Below is a small trained network, with its code and all its weights. Each question gives an input and a target symbol and asks what happens when units are switched off, that is, made to give their printed mean instead of their output.

import numpy as np


def w(rows, s, z=0):
    codes = np.array(rows[::2]) - 128.0
    scale = np.full(codes.shape[1], s)
    scale[-1] = z or s
    return codes * scale


def f(y):
    return np.maximum(y, 0)


def softmax(a):
    e = np.exp(a - a.max(-1, keepdims=True))
    return e / e.sum(-1, keepdims=True)


def log_softmax(a):
    a = a - a.max(-1, keepdims=True)
    return a - np.log(np.exp(a).sum(-1, keepdims=True))


def net(x, mask):
    ids = ['βεηθλμξπσφω'.index(c) for c in x.split()]
    T = len(ids)
    res = E[ids] + P[:T]
    u = 0
    for l in range(2):
        r = res
        for j in range(2):
            rows = slice(2 * j, 2 * j + 2)
            q, k, v = (r @ M[l][rows].T for M in (Q, K, V))
            z = softmax(np.where(np.tri(T) > 0, q @ k.T / 2**0.5, -1e9)) @ v
            o = O[l][rows]
            res = res + np.where(mask[u + j], z, o[:, -1]) @ o[:, :-1]
        u += 2
        y = f(res @ A[l][:, :-1].T + A[l][:, -1])
        res = res + np.where(mask[u : u + 12], y, B[l][:, -1]) @ B[l][:, :-1]
        u += 12
    return log_softmax(res[-1] @ U[:, :-1].T + U[:, -1])


Q, K, V, O, A, B = {}, {}, {}, {}, {}, {}
E = w([
[189,178,202,101,74,135,149,173],'β',
[115,141,133,184,166,171,69,91],'ε',
[77,116,138,156,129,58,178,81],'η',
[84,134,175,158,85,136,158,83],'θ',
[115,126,143,140,156,177,137,23],'λ',
[81,113,99,138,93,254,157,152],'μ',
[76,134,127,193,96,104,105,149],'ξ',
[75,166,136,174,179,161,115,180],'π',
[53,102,99,23,128,81,73,100],'σ',
[194,119,104,174,35,87,135,70],'φ',
[112,137,144,178,175,109,123,60],'ω',
],0.0093)
P = w([
[118,220,111,151,164,126,89,45],'0',
[49,151,207,196,110,135,159,104],'1',
[128,55,220,138,197,112,19,149],'2',
[96,196,45,134,132,122,145,188],'3',
[57,138,185,190,60,152,169,77],'4',
[154,39,190,114,167,115,28,145],'5',
[119,158,42,83,136,140,178,130],'6',
[64,123,163,172,29,152,174,56],'7',
[169,20,161,97,143,116,30,140],'8',
[142,135,37,47,117,160,195,88],'9',
[77,112,155,154,1,147,185,62],'10',
],0.0069)
Q[0] = w([
[80,151,106,163,102,155,151,113],'L0H0',
[172,137,138,115,125,106,135,140],'L0H0',
[233,203,67,120,124,139,179,176],'L0H1',
[245,75,32,51,254,65,65,233],'L0H1',
],0.0099)
K[0] = w([
[51,127,73,163,143,134,117,94],'L0H0',
[164,172,157,98,91,99,134,128],'L0H0',
[150,238,178,236,127,156,151,127],'L0H1',
[85,191,155,205,254,88,86,103],'L0H1',
],0.0094)
V[0] = w([
[56,152,85,105,118,123,107,88],'L0H0',
[191,139,162,86,109,193,152,175],'L0H0',
[38,32,59,84,151,139,113,109],'L0H1',
[173,79,55,255,134,204,202,120],'L0H1',
],0.0051)
O[0] = w([
[107,152,133,174,85,162,166,110,180],'L0H0',
[133,113,150,19,120,156,54,162,109],'L0H0',
[39,44,196,113,161,115,135,177,69],'L0H1',
[167,98,113,255,138,161,246,165,2],'L0H1',
],0.0056,0.0017)
A[0] = w([
[123,108,118,220,116,124,183,143,108],'L0N0',
[129,140,112,172,153,84,196,78,113],'L0N1',
[135,127,166,170,82,125,165,117,147],'L0N2',
[213,52,178,127,175,94,88,62,133],'L0N3',
[115,87,102,78,217,30,73,122,125],'L0N4',
[170,73,170,143,62,42,78,157,181],'L0N5',
[138,134,77,126,142,146,70,83,159],'L0N6',
[136,189,77,111,99,138,126,120,253],'L0N7',
[157,84,180,114,202,166,37,214,206],'L0N8',
[84,2,193,170,169,161,166,166,123],'L0N9',
[137,149,108,118,101,155,166,111,225],'L0N10',
[104,161,131,102,98,149,213,192,186],'L0N11',
],0.0069,0.0019)
B[0] = w([
[204,91,107,120,136,182,142,167,183],'L0N0',
[163,101,79,118,64,173,85,157,177],'L0N1',
[124,163,128,166,104,110,179,118,213],'L0N2',
[128,144,222,130,208,79,98,75,207],'L0N3',
[137,62,81,175,181,73,138,140,228],'L0N4',
[133,133,185,168,40,61,106,156,234],'L0N5',
[108,134,81,173,160,90,153,92,192],'L0N6',
[119,135,87,117,151,142,163,121,255],'L0N7',
[169,131,123,194,126,125,1,172,246],'L0N8',
[89,13,181,102,162,224,142,160,197],'L0N9',
[117,156,84,136,146,101,147,135,236],'L0N10',
[120,173,95,130,189,105,146,124,218],'L0N11',
],0.008,0.003)
Q[1] = w([
[42,138,141,164,191,115,164,95],'L1H0',
[160,125,126,20,165,198,53,149],'L1H0',
[253,151,214,95,83,177,113,179],'L1H1',
[122,109,94,41,115,78,111,127],'L1H1',
],0.0062)
K[1] = w([
[101,151,135,72,162,163,161,120],'L1H0',
[125,69,160,149,180,130,11,134],'L1H0',
[180,160,145,154,106,139,106,144],'L1H1',
[97,80,139,96,127,89,62,120],'L1H1',
],0.012)
V[1] = w([
[112,207,8,95,90,76,154,114],'L1H0',
[70,240,20,2,202,170,240,158],'L1H0',
[87,51,210,224,158,99,87,80],'L1H1',
[213,188,239,121,58,127,77,135],'L1H1',
],0.0041)
O[1] = w([
[62,111,147,229,96,84,153,164,119],'L1H0',
[41,137,117,200,191,65,253,142,5],'L1H0',
[131,116,65,11,139,69,118,165,217],'L1H1',
[199,79,211,76,103,163,157,133,160],'L1H1',
],0.005,0.003)
A[1] = w([
[74,101,170,97,128,131,130,130,174],'L1N0',
[137,112,130,103,119,84,114,255,84],'L1N1',
[103,117,90,97,104,104,159,137,254],'L1N2',
[152,115,174,143,75,106,83,183,110],'L1N3',
[108,121,81,125,144,130,140,92,238],'L1N4',
[121,61,125,150,189,118,165,117,131],'L1N5',
[149,117,146,118,87,197,153,129,94],'L1N6',
[132,155,146,151,125,79,157,125,137],'L1N7',
[96,159,118,172,137,139,159,159,63],'L1N8',
[135,162,151,142,102,67,166,132,150],'L1N9',
[161,131,193,74,107,117,127,71,104],'L1N10',
[126,144,141,133,131,148,131,109,174],'L1N11',
],0.011,0.0025)
B[1] = w([
[27,72,199,60,38,178,168,159,166],'L1N0',
[158,112,56,130,98,107,214,197,201],'L1N1',
[182,199,215,120,152,189,75,157,202],'L1N2',
[127,214,92,174,59,115,170,140,255],'L1N3',
[137,231,123,109,115,139,143,143,205],'L1N4',
[214,116,180,163,163,136,225,199,178],'L1N5',
[175,1,117,157,120,144,140,61,179],'L1N6',
[78,131,73,145,182,130,158,69,184],'L1N7',
[103,100,123,118,161,40,152,71,202],'L1N8',
[111,156,65,152,200,143,83,98,195],'L1N9',
[93,126,142,68,196,79,206,13,226],'L1N10',
[103,117,93,113,124,112,129,130,155],'L1N11',
],0.0063,0.0079)
U = w([
[83,203,67,161,184,51,140,57,176],'β',
[190,208,110,135,145,218,89,251,255],'ε',
[203,166,163,66,101,135,163,155,124],'η',
[134,61,135,34,225,137,134,40,30],'θ',
[127,57,97,112,97,218,87,112,159],'λ',
[147,19,154,134,146,116,222,161,65],'μ',
[153,137,165,169,143,142,23,114,100],'ξ',
[169,100,204,161,191,95,104,163,64],'π',
[3,141,230,71,38,142,117,125,185],'σ',
[134,103,94,210,7,137,116,160,102],'φ',
[113,34,53,97,127,66,110,126,63],'ω',
],0.0056,0.0025)

Each question gives the input, a string of symbols that net reads in full, and the target symbol t.
The units are the heads (2 rows each of Q, K, V and O) and the neurons (one row each of A and B). Each row of codes is followed by its name. A weight is (code - 128) times the scale printed after its matrix; where a second scale follows, it is the last column's (O, A, B and U).
mask holds one flag per unit, layer by layer, with each layer's heads first. A switched-off unit (its flag False) gives its mean, the last column of its rows in O or B, instead of its output. The means were averaged over made-up inputs and are rounded, as every weight is.
A unit's drop is (log p(t) with every unit on - log p(t) with that unit switched off) / (log p(t) with every unit on - log p(t) with every unit switched off).
The circuit of an input: a set's keep is (log p(t) with only the set's units on - log p(t) with every unit switched off) / (log p(t) with every unit on - log p(t) with every unit switched off). Starting from the 12 units with the biggest drops (on a tie, the unit counted first), units are removed one at a time, each time the one whose removal leaves the highest keep (on an exact tie, the one counted first), for as long as the keep stays at least 0.8.
circuit, biggest first: the units of the circuit, biggest drop first
most important unit: the unit with the biggest drop
top k neurons: the k neurons with the biggest drops, biggest first
heads that matter: for each layer, one digit per head in row order, 1 if its drop is at least 0.15 and else 0, layers parted by /
input σ β λ, target θ: circuit, biggest first : [L1H0; L0N3; L1N10; L0H1]
input θ ξ μ β β β π φ μ, target λ: heads that matter : 00 / 10
input η λ σ ω λ β σ, target ε: most important unit : L1N2
input ε ω β β λ μ β λ β, target η: heads that matter : 10 / 11
input λ θ λ μ λ σ, target ω: circuit, biggest first : [L0N4; L0H1; L1H1; L1N1]
input φ σ β, target η: heads that matter : 00 / 11
input μ β β σ μ, target μ: heads that matter : 01 / 10
input ε φ β σ ξ π λ μ π, target ε: circuit, biggest first : [L0N8; L1N8; L1N10]
input β σ β μ, target β: top 4 neurons : [L1N8; L0N11; L0N8; L0N9]
input θ λ ω φ σ ε, target ξ: circuit, biggest first : [L0N8; L1H0; L0N3]
input ω σ β μ ξ, target μ: top 3 neurons : [L0N9; L0N0; L1N5]
input μ μ φ λ π β λ β θ μ β, target β: heads that matter : 00 / 10
input β θ ξ μ, target β: heads that matter : 01 / 11
input λ β ξ β σ β β ε μ σ, target ε: heads that matter : 00 / 00
input β β μ β λ β σ σ ω λ ξ, target σ: circuit, biggest first : [L0H1; L1N0; L0N4; L0N8]
input φ φ σ ε σ β θ σ, target σ: circuit, biggest first : [L1N0; L0H1]
input σ μ σ μ β ω, target π: most important unit : L0N4
input μ θ λ, target θ: circuit, biggest first : [L1H0; L0N9; L0N3; L1N10]
input φ β λ μ π β β λ ω μ θ, target μ: top 3 neurons : [L0N9; L1N5; L0N0]
input θ ξ μ, target λ: top 3 neurons : [L0N9; L1N6; L0N8]
input σ μ σ β β π β σ ε β, target θ: most important unit : L1H0
input λ σ σ β β μ ω β ξ, target φ: top 4 neurons : [L0N5; L1N3; L0N8; L0N4]
input β σ μ μ φ σ β σ θ σ η, target σ: heads that matter : 01 / 00
input β ω ξ λ β θ σ π, target σ: heads that matter : 01 / 00
input ξ φ β σ μ β β β θ β θ, target β: heads that matter : 01 / 10
